Here is a tiny trained network, its code and every weight. The questions are about switching its units off for an input and a class, where a switched-off unit gives its printed mean instead of its output.

import numpy as np


def w(rows, s, z=0):
    codes = np.array(rows[::2]) - 128.0
    scale = np.full(codes.shape[1], s)
    scale[-1] = z or s
    return codes * scale


def norm(h):
    return h / np.sqrt((h * h).mean(-1, keepdims=True) + 1e-5)


def f(y):
    return np.maximum(y, 0)


def log_softmax(a):
    a = a - a.max(-1, keepdims=True)
    return a - np.log(np.exp(a).sum(-1, keepdims=True))


def net(x, mask):
    res = np.array(x, float).reshape(1, 2) / 4 @ E
    u = 0
    for l in range(4):
        y = f(norm(res) @ A[l][:, :-1].T + A[l][:, -1])
        res = res + np.where(mask[u : u + 8], y, B[l][:, -1]) @ B[l][:, :-1]
        u += 8
    return log_softmax(norm(res)[-1] @ U[:, :-1].T + U[:, -1])


A, B = {}, {}
E = w([
[227,240,137,212],'x0',
[58,255,60,81],'x1',
],0.0091)
A[0] = w([
[160,143,169,195,125],'0.n1',
[125,113,192,183,2],'0.n2',
[182,194,141,118,201],'0.n3',
[110,143,186,63,145],'0.n4',
[67,97,255,74,128],'0.n5',
[154,129,210,113,170],'0.n6',
[98,89,86,190,26],'0.n7',
[192,80,220,64,68],'0.n8',
],0.0097,0.0026)
B[0] = w([
[1,128,173,133,221],'0.n1',
[115,125,124,63,169],'0.n2',
[51,83,148,108,253],'0.n3',
[141,139,190,194,178],'0.n4',
[35,157,162,182,244],'0.n5',
[160,206,16,174,196],'0.n6',
[154,185,84,141,136],'0.n7',
[167,133,11,137,234],'0.n8',
],0.0068,0.0044)
A[1] = w([
[107,147,134,193,117],'1.n1',
[136,21,74,94,213],'1.n2',
[145,177,112,84,46],'1.n3',
[99,151,104,156,167],'1.n4',
[232,85,175,193,202],'1.n5',
[203,244,142,205,87],'1.n6',
[191,80,171,162,186],'1.n7',
[194,191,247,206,4],'1.n8',
],0.012,0.0033)
B[1] = w([
[63,110,23,204,204],'1.n1',
[101,240,191,126,249],'1.n2',
[183,139,97,146,161],'1.n3',
[126,19,185,182,227],'1.n4',
[181,212,98,67,221],'1.n5',
[47,106,159,53,255],'1.n6',
[143,173,33,133,195],'1.n7',
[6,123,254,101,201],'1.n8',
],0.0084,0.0062)
A[2] = w([
[115,162,3,68,75],'2.n1',
[95,93,130,100,68],'2.n2',
[188,121,212,132,7],'2.n3',
[100,156,124,60,211],'2.n4',
[112,108,23,178,249],'2.n5',
[108,31,84,120,44],'2.n6',
[129,114,171,143,181],'2.n7',
[144,103,108,146,170],'2.n8',
],0.013,0.0018)
B[2] = w([
[255,136,124,150,229],'2.n1',
[150,157,148,128,189],'2.n2',
[153,141,67,175,128],'2.n3',
[232,127,176,156,253],'2.n4',
[139,63,66,158,208],'2.n5',
[131,124,86,174,154],'2.n6',
[139,163,67,125,158],'2.n7',
[83,189,134,197,133],'2.n8',
],0.0093,0.0069)
A[3] = w([
[117,152,134,171,146],'3.n1',
[135,120,125,114,57],'3.n2',
[102,72,179,74,255],'3.n3',
[86,149,133,128,109],'3.n4',
[137,85,191,171,210],'3.n5',
[67,131,194,59,239],'3.n6',
[203,160,103,145,62],'3.n7',
[252,154,98,118,224],'3.n8',
],0.014,0.0019)
B[3] = w([
[184,115,94,116,172],'3.n1',
[149,95,114,132,128],'3.n2',
[113,231,146,110,169],'3.n3',
[137,111,144,120,170],'3.n4',
[138,170,117,120,170],'3.n5',
[2,150,212,147,219],'3.n6',
[157,162,85,64,203],'3.n7',
[134,202,28,34,244],'3.n8',
],0.011)
U = w([
[49,169,201,155,235],'0',
[173,198,43,89,182],'1',
[95,67,34,254,116],'2',
[190,35,188,133,23],'3',
[167,85,149,143,2],'4',
[168,29,171,137,13],'5',
[185,49,189,150,33],'6',
],0.017,0.0064)

Each question gives the input, the list of numbers given to net, and the class t.
The units are the neurons (one row each of A and B). Each row of codes is followed by its name. A weight is (code - 128) times the scale printed after its matrix; where a second scale follows, it is the last column's (A, B and U).
mask holds one flag per neuron, layer by layer. A switched-off neuron (its flag False) gives its mean, the last column of its row in B, instead of its output. The means were averaged over made-up inputs and are rounded, as every weight is.
A unit's drop is (log p(t) with every unit on - log p(t) with that unit switched off) / (log p(t) with every unit on - log p(t) with every unit switched off).
k most important neurons: the k neurons with the biggest drops, biggest first
k most important neurons of layer l: the k neurons of layer l with the biggest drops, biggest first
drop of u: that unit's drop, to one decimal
input [4,4], class 0: most important neuron of layer 0 : (0.n8)
input [-4,-2], class 0: 3 most important neurons : (1.n2, 1.n7, 2.n1)
input [-3,3], class 2: 2 most important neurons of layer 3 : (3.n8, 3.n6)
input [1,1], class 2: 4 most important neurons : (1.n2, 1.n8, 1.n6, 3.n8)
input [-4,3], class 0: 2 most important neurons : (1.n7, 0.n6)
input [7,-6], class 0: 2 most important neurons : (1.n8, 0.n1)
input [-2,2], class 2: 3 most important neurons : (1.n2, 1.n8, 3.n8)
input [3,-2], class 2: 3 most important neurons : (0.n1, 0.n3, 1.n1)
input [-7,-8], class 1: 2 most important neurons of layer 1 : (1.n8, 1.n5)
input [1,2], class 2: 2 most important neurons : (1.n2, 1.n5)
input [3,-3], class 2: 2 most important neurons : (0.n1, 1.n1)
input [-2,-2], class 2: drop of 0.n5 : 1.1
input [-1,-2], class 2: drop of 3.n8 : 0.0
input [7,6], class 0: drop of 1.n6 : 0.1
input [-1,-3], class 2: most important neuron : (0.n5)
input [8,-4], class 0: drop of 1.n8 : 2.7
